Below are the code and all the weights of a small trained network. Each question names an input and a target symbol and asks about switching units off, where a switched-off unit gives its printed mean instead of its output.

import numpy as np


def w(rows, s, z=0):
    codes = np.array(rows[::2]) - 128.0
    scale = np.full(codes.shape[1], s)
    scale[-1] = z or s
    return codes * scale


def softmax(a):
    e = np.exp(a - a.max(-1, keepdims=True))
    return e / e.sum(-1, keepdims=True)


def log_softmax(a):
    a = a - a.max(-1, keepdims=True)
    return a - np.log(np.exp(a).sum(-1, keepdims=True))


def net(x, mask):
    ids = ['αδελμπ'.index(c) for c in x.split()]
    T = len(ids)
    res = E[ids] + P[:T]
    u = 0
    for l in range(3):
        r = res
        for j in range(2):
            rows = slice(3 * j, 3 * j + 3)
            q, k, v = (r @ M[l][rows].T for M in (Q, K, V))
            z = softmax(np.where(np.tri(T) > 0, q @ k.T / 3**0.5, -1e9)) @ v
            o = O[l][rows]
            res = res + np.where(mask[u + j], z, o[:, -1]) @ o[:, :-1]
        u += 2
    return log_softmax(res[-1] @ U[:, :-1].T + U[:, -1])


Q, K, V, O = {}, {}, {}, {}
E = w([
[213,111,96,225],'α',
[139,153,50,189],'δ',
[81,155,93,26],'ε',
[106,1,164,232],'λ',
[114,110,195,20],'μ',
[213,185,191,23],'π',
],0.0087)
P = w([
[74,52,62,174],'0',
[161,49,185,144],'1',
[69,180,229,152],'2',
[182,92,120,125],'3',
[86,207,240,155],'4',
[203,102,98,104],'5',
[94,224,238,180],'6',
[214,111,72,84],'7',
[79,209,216,254],'8',
[209,133,43,64],'9',
],0.0091)
Q[0] = w([
[247,136,106,131],'L0H0',
[255,113,131,190],'L0H0',
[81,101,117,192],'L0H0',
[124,66,116,142],'L0H1',
[130,180,181,94],'L0H1',
[88,162,177,203],'L0H1',
],0.0077)
K[0] = w([
[187,111,14,202],'L0H0',
[182,110,1,130],'L0H0',
[156,165,117,54],'L0H0',
[201,85,146,150],'L0H1',
[31,139,84,131],'L0H1',
[49,147,174,178],'L0H1',
],0.0073)
V[0] = w([
[65,115,83,179],'L0H0',
[186,191,197,48],'L0H0',
[230,195,155,115],'L0H0',
[110,131,254,89],'L0H1',
[68,185,60,126],'L0H1',
[185,205,247,113],'L0H1',
],0.0063)
O[0] = w([
[64,129,96,58,183],'L0H0',
[187,166,179,174,2],'L0H0',
[205,197,92,195,40],'L0H0',
[160,170,253,150,146],'L0H1',
[55,233,51,61,47],'L0H1',
[198,227,170,185,71],'L0H1',
],0.0055,0.0035)
Q[1] = w([
[138,57,105,191],'L1H0',
[231,39,64,114],'L1H0',
[139,211,197,230],'L1H0',
[54,239,141,188],'L1H1',
[197,153,62,210],'L1H1',
[2,201,179,226],'L1H1',
],0.007)
K[1] = w([
[116,218,120,153],'L1H0',
[177,175,116,212],'L1H0',
[129,114,60,1],'L1H0',
[92,86,147,197],'L1H1',
[160,148,60,200],'L1H1',
[27,41,135,183],'L1H1',
],0.0083)
V[1] = w([
[173,76,194,202],'L1H0',
[55,95,163,45],'L1H0',
[95,77,250,168],'L1H0',
[77,75,62,241],'L1H1',
[146,156,30,163],'L1H1',
[118,111,81,255],'L1H1',
],0.0081)
O[1] = w([
[210,63,173,209,139],'L1H0',
[54,148,91,200,254],'L1H0',
[166,129,136,254,212],'L1H0',
[94,83,211,37,238],'L1H1',
[202,115,107,41,80],'L1H1',
[132,131,226,18,137],'L1H1',
],0.0082,0.0074)
Q[2] = w([
[211,186,138,63],'L2H0',
[61,236,248,54],'L2H0',
[3,208,115,156],'L2H0',
[93,185,198,126],'L2H1',
[180,96,75,128],'L2H1',
[101,202,226,177],'L2H1',
],0.005)
K[2] = w([
[180,183,192,86],'L2H0',
[37,151,203,63],'L2H0',
[30,163,121,150],'L2H0',
[92,79,89,110],'L2H1',
[152,180,149,136],'L2H1',
[17,84,56,2],'L2H1',
],0.0065)
V[2] = w([
[25,14,75,170],'L2H0',
[176,66,255,120],'L2H0',
[41,59,40,182],'L2H0',
[81,170,76,11],'L2H1',
[103,156,143,218],'L2H1',
[79,76,216,57],'L2H1',
],0.0069)
O[2] = w([
[212,203,158,74,251],'L2H0',
[183,6,240,108,127],'L2H0',
[208,231,124,105,220],'L2H0',
[136,86,16,195,185],'L2H1',
[64,254,200,117,106],'L2H1',
[207,133,67,107,212],'L2H1',
],0.0057,0.023)
U = w([
[189,44,119,167,92],'α',
[169,119,46,165,74],'δ',
[69,192,74,184,51],'ε',
[177,173,159,2,110],'λ',
[27,211,152,111,223],'μ',
[44,58,177,90,254],'π',
],0.0052,0.0036)

Each question gives the input, a string of symbols that net reads in full, and the target symbol t.
The units are the heads (3 rows each of Q, K, V and O). Each row of codes is followed by its name. A weight is (code - 128) times the scale printed after its matrix; where a second scale follows, it is the last column's (O and U).
mask holds one flag per head, layer by layer. A switched-off head (its flag False) gives its mean, the last column of its rows in O, instead of its output. The means were averaged over made-up inputs and are rounded, as every weight is.
A unit's drop is (log p(t) with every unit on - log p(t) with that unit switched off) / (log p(t) with every unit on - log p(t) with every unit switched off).
The circuit of an input: a set's keep is (log p(t) with only the set's units on - log p(t) with every unit switched off) / (log p(t) with every unit on - log p(t) with every unit switched off). Starting from all 6 units, units are removed one at a time, each time the one whose removal leaves the highest keep (on an exact tie, the one counted first), for as long as the keep stays at least 0.8.
units of the circuit, in order: the units of the circuit, biggest drop first
most important unit: the unit with the biggest drop
heads that matter: for each layer, one digit per head in row order, 1 if its drop is at least 0.15 and else 0, layers parted by /
drop of u: that unit's drop, to one decimal
input λ δ λ δ δ μ λ π π λ, target ε: heads that matter => 00 / 01 / 11
input α ε δ ε α λ π, target α: heads that matter => 01 / 01 / 11
input μ π δ δ λ, target μ: units of the circuit, in order => L2H1, L1H1
input π μ α α λ, target π: most important unit => L2H0
input λ δ α, target λ: heads that matter => 10 / 00 / 10
input μ λ λ ε λ ε λ δ λ μ, target α: heads that matter => 11 / 10 / 10
input ε δ μ λ δ α δ λ α, target ε: heads that matter => 11 / 10 / 11
input ε λ λ λ α δ λ, target ε: units of the circuit, in order => L1H0, L2H1, L0H1, L2H0
input δ α α λ λ λ α, target δ: heads that matter => 11 / 11 / 01
input ε α λ δ λ δ μ δ μ, target ε: heads that matter => 11 / 10 / 11
input π δ δ, target π: heads that matter => 10 / 10 / 11
input λ λ μ δ λ π, target ε: units of the circuit, in order => L1H1, L2H0
input δ λ μ λ α λ λ λ λ λ, target α: units of the circuit, in order => L1H0, L2H0
input δ δ λ, target δ: heads that matter => 11 / 11 / 11
input ε λ λ λ α ε λ λ δ, target ε: most important unit => L1H0
input λ π δ λ π δ α λ λ α, target α: units of the circuit, in order => L2H0, L1H0
input π δ δ ε λ λ λ ε, target α: units of the circuit, in order => L1H0, L2H0
input δ δ ε, target δ: heads that matter => 01 / 11 / 01
input δ π δ λ λ λ μ μ π, target δ: units of the circuit, in order => L2H1, L1H0, L0H1, L1H1
input λ λ λ π λ δ λ λ λ, target λ: most important unit => L0H0
input μ ε λ μ ε, target μ: heads that matter => 00 / 01 / 01
input ε α λ α δ ε, target π: heads that matter => 00 / 10 / 11
input ε λ μ, target ε: heads that matter => 01 / 10 / 11
input λ λ μ λ μ δ λ λ λ δ, target α: heads that matter => 11 / 10 / 10
input ε λ μ μ ε, target ε: units of the circuit, in order => L1H0, L2H1, L2H0, L0H1
input π λ μ π, target α: heads that matter => 11 / 10 / 10
input α δ δ π, target ε: most important unit => L1H1
input δ λ λ λ ε μ π, target δ: drop of L0H1 => 0.4
input λ λ λ, target λ: drop of L2H1 => 0.1
